Here is a tiny trained network, its code and every weight. The questions are about switching its units off for an input and a class, where a switched-off unit gives its printed mean instead of its output.

import numpy as np


def w(rows, s, z=0):
    codes = np.array(rows[::2]) - 128.0
    scale = np.full(codes.shape[1], s)
    scale[-1] = z or s
    return codes * scale


def norm(h):
    return h / np.sqrt((h * h).mean(-1, keepdims=True) + 1e-5)


def f(y):
    return y / 2 * (1 + np.tanh(0.7978845608 * (y + 0.044715 * y**3)))


def log_softmax(a):
    a = a - a.max(-1, keepdims=True)
    return a - np.log(np.exp(a).sum(-1, keepdims=True))


def net(x, mask):
    res = np.array(x, float).reshape(1, 5) / 4 @ E
    u = 0
    for l in range(4):
        y = f(norm(res) @ A[l][:, :-1].T + A[l][:, -1])
        res = res + np.where(mask[u : u + 5], y, B[l][:, -1]) @ B[l][:, :-1]
        u += 5
    return log_softmax(norm(res)[-1] @ U[:, :-1].T + U[:, -1])


A, B = {}, {}
E = w([
[130,125,130,128],'x0',
[82,253,207,134],'x1',
[132,129,129,126],'x2',
[185,193,75,143],'x3',
[119,133,103,58],'x4',
],0.018)
A[0] = w([
[125,114,86,20,15],'0.n0',
[143,32,125,149,101],'0.n1',
[140,87,131,252,26],'0.n2',
[103,48,172,127,2],'0.n3',
[160,127,41,154,134],'0.n4',
],0.026,0.0081)
B[0] = w([
[242,100,242,29,193],'0.n0',
[174,71,104,160,252],'0.n1',
[254,133,248,23,200],'0.n2',
[16,118,186,137,182],'0.n3',
[98,175,55,202,240],'0.n4',
],0.034,0.012)
A[1] = w([
[116,79,107,96,25],'1.n0',
[137,83,82,108,87],'1.n1',
[60,53,122,103,31],'1.n2',
[142,24,80,133,54],'1.n3',
[122,104,65,2,3],'1.n4',
],0.04,0.0061)
B[1] = w([
[130,200,160,188,146],'1.n0',
[165,118,126,184,172],'1.n1',
[6,83,210,88,185],'1.n2',
[210,64,46,254,254],'1.n3',
[201,176,212,103,151],'1.n4',
],0.031,0.011)
A[2] = w([
[191,106,105,3,154],'2.n0',
[177,157,49,137,2],'2.n1',
[94,73,137,196,89],'2.n2',
[66,177,148,94,1],'2.n3',
[115,152,76,167,72],'2.n4',
],0.036,0.0028)
B[2] = w([
[177,122,128,44,255],'2.n0',
[2,195,184,100,254],'2.n1',
[101,175,63,88,231],'2.n2',
[173,83,84,199,230],'2.n3',
[119,103,79,61,202],'2.n4',
],0.033,0.011)
A[3] = w([
[112,68,110,159,104],'3.n0',
[104,26,156,117,117],'3.n1',
[124,126,128,129,1],'3.n2',
[4,70,136,97,45],'3.n3',
[70,45,140,130,86],'3.n4',
],0.03,0.0057)
B[3] = w([
[120,113,75,91,248],'3.n0',
[108,253,133,93,223],'3.n1',
[131,141,146,156,110],'3.n2',
[34,44,120,63,254],'3.n3',
[119,210,161,166,202],'3.n4',
],0.037,0.0093)
U = w([
[153,104,74,99,245],'0',
[183,111,26,235,83],'1',
[247,149,184,88,76],'2',
[24,181,92,103,73],'3',
],0.013,0.012)

Each question gives the input, the list of numbers given to net, and the class t.
The units are the neurons (one row each of A and B). Each row of codes is followed by its name. A weight is (code - 128) times the scale printed after its matrix; where a second scale follows, it is the last column's (A, B and U).
mask holds one flag per neuron, layer by layer. A switched-off neuron (its flag False) gives its mean, the last column of its row in B, instead of its output. The means were averaged over made-up inputs and are rounded, as every weight is.
A unit's drop is (log p(t) with every unit on - log p(t) with that unit switched off) / (log p(t) with every unit on - log p(t) with every unit switched off).
The circuit of an input: a set's keep is (log p(t) with only the set's units on - log p(t) with every unit switched off) / (log p(t) with every unit on - log p(t) with every unit switched off). Starting from the 12 units with the biggest drops (on a tie, the unit counted first), units are removed one at a time, each time the one whose removal leaves the highest keep (on an exact tie, the one counted first), for as long as the keep stays at least 0.8.
circuit, biggest first: the units of the circuit, biggest drop first
k most important neurons: the k neurons with the biggest drops, biggest first
top k neurons in layer l: the k neurons of layer l with the biggest drops, biggest first
input [-4,7,2,0,0], class 1: 2 most important neurons	[1.n3, 0.n2]
input [1,0,5,8,0], class 3: circuit, biggest first	[2.n1]
input [-2,-2,-6,6,-5], class 3: circuit, biggest first	[0.n4, 2.n1]
input [4,-5,1,3,-5], class 1: 3 most important neurons	[0.n1, 0.n0, 0.n4]
input [1,-4,-3,5,-1], class 3: circuit, biggest first	[0.n4, 2.n1]
input [5,-2,8,-8,5], class 3: 2 most important neurons	[0.n3, 0.n2]
input [-2,5,-6,-8,8], class 2: 2 most important neurons	[0.n4, 1.n4]
input [-4,4,-6,7,6], class 3: 3 most important neurons	[1.n2, 0.n2, 0.n0]
input [-3,4,7,4,-2], class 1: top 2 neurons in layer 2	[2.n3, 2.n1]
input [6,-8,-8,-7,-6], class 1: 2 most important neurons	[0.n1, 1.n3]
input [-5,2,-5,6,-3], class 3: 3 most important neurons	[2.n1, 1.n2, 0.n3]
input [-5,-2,4,6,4], class 3: 2 most important neurons	[0.n4, 2.n1]
input [5,4,5,5,6], class 2: top 2 neurons in layer 3	[3.n3, 3.n0]
input [-4,-4,0,-5,0], class 3: top 2 neurons in layer 3	[3.n1, 3.n4]
input [-4,-2,-6,-5,0], class 3: circuit, biggest first	[0.n3]
input [-4,6,-6,-6,-2], class 1: top 2 neurons in layer 0	[0.n2, 0.n3]
input [-6,8,-7,1,1], class 1: 3 most important neurons	[1.n3, 0.n2, 0.n0]
input [0,-8,6,-5,5], class 1: 2 most important neurons	[1.n3, 0.n1]
input [-5,-7,1,8,-7], class 3: top 2 neurons in layer 0	[0.n4, 0.n0]
input [-3,-1,4,8,-8], class 2: top neuron in layer 1	[1.n3]
